Below is a small trained network, with its code and all its weights. Each question gives an input and a target symbol and asks what happens when units are switched off, that is, made to give their printed mean instead of their output.

import numpy as np


def w(rows, s, z=0):
    codes = np.array(rows[::2]) - 128.0
    scale = np.full(codes.shape[1], s)
    scale[-1] = z or s
    return codes * scale


def norm(h):
    return h / np.sqrt((h * h).mean(-1, keepdims=True) + 1e-5)


def f(y):
    return np.maximum(y, 0)


def softmax(a):
    e = np.exp(a - a.max(-1, keepdims=True))
    return e / e.sum(-1, keepdims=True)


def log_softmax(a):
    a = a - a.max(-1, keepdims=True)
    return a - np.log(np.exp(a).sum(-1, keepdims=True))


def net(x, mask):
    ids = ['βγδζηθλμξπσφψ'.index(c) for c in x.split()]
    T = len(ids)
    res = E[ids] + P[:T]
    u = 0
    for l in range(3):
        q, k, v = (norm(res) @ M[l].T for M in (Q, K, V))
        z = softmax(np.where(np.tri(T) > 0, q @ k.T / 2**0.5, -1e9)) @ v
        res = res + np.where(mask[u], z, O[l][:, -1]) @ O[l][:, :-1]
        u += 1
        y = f(norm(res) @ A[l][:, :-1].T + A[l][:, -1])
        res = res + np.where(mask[u : u + 4], y, B[l][:, -1]) @ B[l][:, :-1]
        u += 4
    return log_softmax(norm(res)[-1] @ U[:, :-1].T + U[:, -1])


Q, K, V, O, A, B = {}, {}, {}, {}, {}, {}
E = w([
[109,165,154],'β',
[65,198,129],'γ',
[119,153,36],'δ',
[160,165,163],'ζ',
[110,171,152],'η',
[138,189,143],'θ',
[129,172,252],'λ',
[97,178,148],'μ',
[115,148,149],'ξ',
[55,189,100],'π',
[160,128,203],'σ',
[155,71,152],'φ',
[82,75,132],'ψ',
],0.014)
P = w([
[218,255,126],'0',
[48,151,170],'1',
[91,163,141],'2',
[105,152,135],'3',
[103,158,126],'4',
[127,153,123],'5',
[125,151,118],'6',
[136,137,116],'7',
[133,155,109],'8',
[144,138,112],'9',
[153,141,105],'10',
[138,175,119],'11',
],0.0064)
Q[0] = w([
[247,113,63],'L0H1',
[254,178,205],'L0H1',
],0.0056)
K[0] = w([
[93,4,209],'L0H1',
[3,179,178],'L0H1',
],0.0055)
V[0] = w([
[5,249,190],'L0H1',
[233,109,121],'L0H1',
],0.003)
O[0] = w([
[4,49,155,254],'L0H1',
[181,129,155,92],'L0H1',
],0.0047,0.0038)
A[0] = w([
[228,254,63,249],'L0N1',
[134,47,233,3],'L0N2',
[202,226,82,35],'L0N3',
[139,56,69,62],'L0N4',
],0.0064,0.003)
B[0] = w([
[53,80,113,255],'L0N1',
[56,220,255,205],'L0N2',
[189,36,246,161],'L0N3',
[164,87,123,145],'L0N4',
],0.0057,0.0029)
Q[1] = w([
[220,159,243],'L1H1',
[2,67,153],'L1H1',
],0.0065)
K[1] = w([
[124,184,90],'L1H1',
[54,9,85],'L1H1',
],0.011)
V[1] = w([
[154,247,143],'L1H1',
[150,146,105],'L1H1',
],0.013)
O[1] = w([
[122,254,35,69],'L1H1',
[183,153,98,3],'L1H1',
],0.013,0.0032)
A[1] = w([
[184,102,161,6],'L1N1',
[168,254,114,177],'L1N2',
[164,138,38,90],'L1N3',
[240,196,148,26],'L1N4',
],0.0087,0.0022)
B[1] = w([
[63,181,148,135],'L1N1',
[152,33,131,254],'L1N2',
[96,3,221,147],'L1N3',
[166,20,125,141],'L1N4',
],0.0067,0.0035)
Q[2] = w([
[39,147,204],'L2H1',
[70,33,3],'L2H1',
],0.0069)
K[2] = w([
[120,14,23],'L2H1',
[2,144,144],'L2H1',
],0.0077)
V[2] = w([
[230,96,102],'L2H1',
[154,254,243],'L2H1',
],0.0079)
O[2] = w([
[254,155,226,2],'L2H1',
[53,246,249,87],'L2H1',
],0.012,0.0041)
A[2] = w([
[149,2,102,252],'L2N1',
[183,55,220,187],'L2N2',
[145,38,136,47],'L2N3',
[44,174,28,173],'L2N4',
],0.0064,0.0029)
B[2] = w([
[55,220,39,253],'L2N1',
[109,163,2,189],'L2N2',
[6,121,106,163],'L2N3',
[61,224,78,220],'L2N4',
],0.0053,0.0063)
U = w([
[113,147,118,106],'β',
[114,155,114,107],'γ',
[174,95,45,174],'δ',
[190,138,147,254],'ζ',
[116,144,122,74],'η',
[129,164,107,89],'θ',
[116,145,131,66],'λ',
[128,156,117,123],'μ',
[112,146,125,106],'ξ',
[107,145,108,53],'π',
[110,154,112,132],'σ',
[157,128,137,178],'φ',
[92,8,179,139],'ψ',
],0.014,0.0065)

Each question gives the input, a string of symbols that net reads in full, and the target symbol t.
The units are the heads (2 rows each of Q, K, V and O) and the neurons (one row each of A and B). Each row of codes is followed by its name. A weight is (code - 128) times the scale printed after its matrix; where a second scale follows, it is the last column's (O, A, B and U).
mask holds one flag per unit, layer by layer, with each layer's heads first. A switched-off unit (its flag False) gives its mean, the last column of its rows in O or B, instead of its output. The means were averaged over made-up inputs and are rounded, as every weight is.
A unit's drop is (log p(t) with every unit on - log p(t) with that unit switched off) / (log p(t) with every unit on - log p(t) with every unit switched off).
The circuit of an input: a set's keep is (log p(t) with only the set's units on - log p(t) with every unit switched off) / (log p(t) with every unit on - log p(t) with every unit switched off). Starting from the 12 units with the biggest drops (on a tie, the unit counted first), units are removed one at a time, each time the one whose removal leaves the highest keep (on an exact tie, the one counted first), for as long as the keep stays at least 0.8.
units of the circuit, in order: the units of the circuit, biggest drop first
most important unit: the unit with the biggest drop
top k neurons: the k neurons with the biggest drops, biggest first
k most important neurons of layer l: the k neurons of layer l with the biggest drops, biggest first
drop of u: that unit's drop, to one decimal
input σ θ δ φ, target δ: top 4 neurons	[L0N3 L2N2 L1N3 L1N2]
input ψ φ θ σ θ π σ ψ ζ, target ψ: units of the circuit, in order	[L0N1 L1H1]
input ζ β γ ψ λ γ η ψ μ, target ψ: top 3 neurons	[L2N4 L0N2 L1N4]
input φ ψ η ξ β ψ σ γ φ η ψ δ, target ψ: top 3 neurons	[L0N1 L0N3 L0N4]
input σ γ ζ δ π δ β ξ, target δ: most important unit	L2H1
input φ φ σ ξ ψ φ μ θ ψ σ ξ ξ, target ψ: top 2 neurons	[L2N4 L0N4]
input δ σ ξ, target δ: units of the circuit, in order	[L2H1 L0N3]
input ζ ψ θ ψ ζ, target ψ: 3 most important neurons of layer 0	[L0N1 L0N3 L0N2]
input ξ ψ μ ψ γ θ σ γ σ ψ η, target ψ: top 2 neurons	[L2N4 L0N2]
input σ γ σ σ σ σ σ γ π λ π σ, target ζ: top 3 neurons	[L1N2 L1N4 L0N2]
input ψ γ ψ μ θ ζ λ σ σ ψ β ξ, target ψ: top 2 neurons	[L0N2 L2N4]
input ξ μ δ δ ξ δ γ β δ θ, target δ: top 2 neurons	[L0N1 L1N3]
input σ ζ φ γ π δ λ, target ζ: top 3 neurons	[L1N2 L1N4 L0N2]
input δ σ ψ σ σ, target δ: most important neuron of layer 0	[L0N1]
input σ ξ δ σ, target ζ: 2 most important neurons of layer 1	[L1N2 L1N4]
input ψ ξ γ δ ψ ξ ψ δ, target ψ: 2 most important neurons of layer 0	[L0N1 L0N2]
input σ ψ ψ β, target ψ: 2 most important neurons of layer 1	[L1N4 L1N2]
input ψ ξ ζ ψ β, target ψ: drop of L0H1	0.3
input φ ψ ζ σ σ σ ψ θ, target ψ: drop of L1H1	0.6
input σ ζ θ ψ μ β σ π λ, target ζ: drop of L2H1	0.9
input δ π δ σ δ δ ζ, target δ: top neuron	[L0N1]
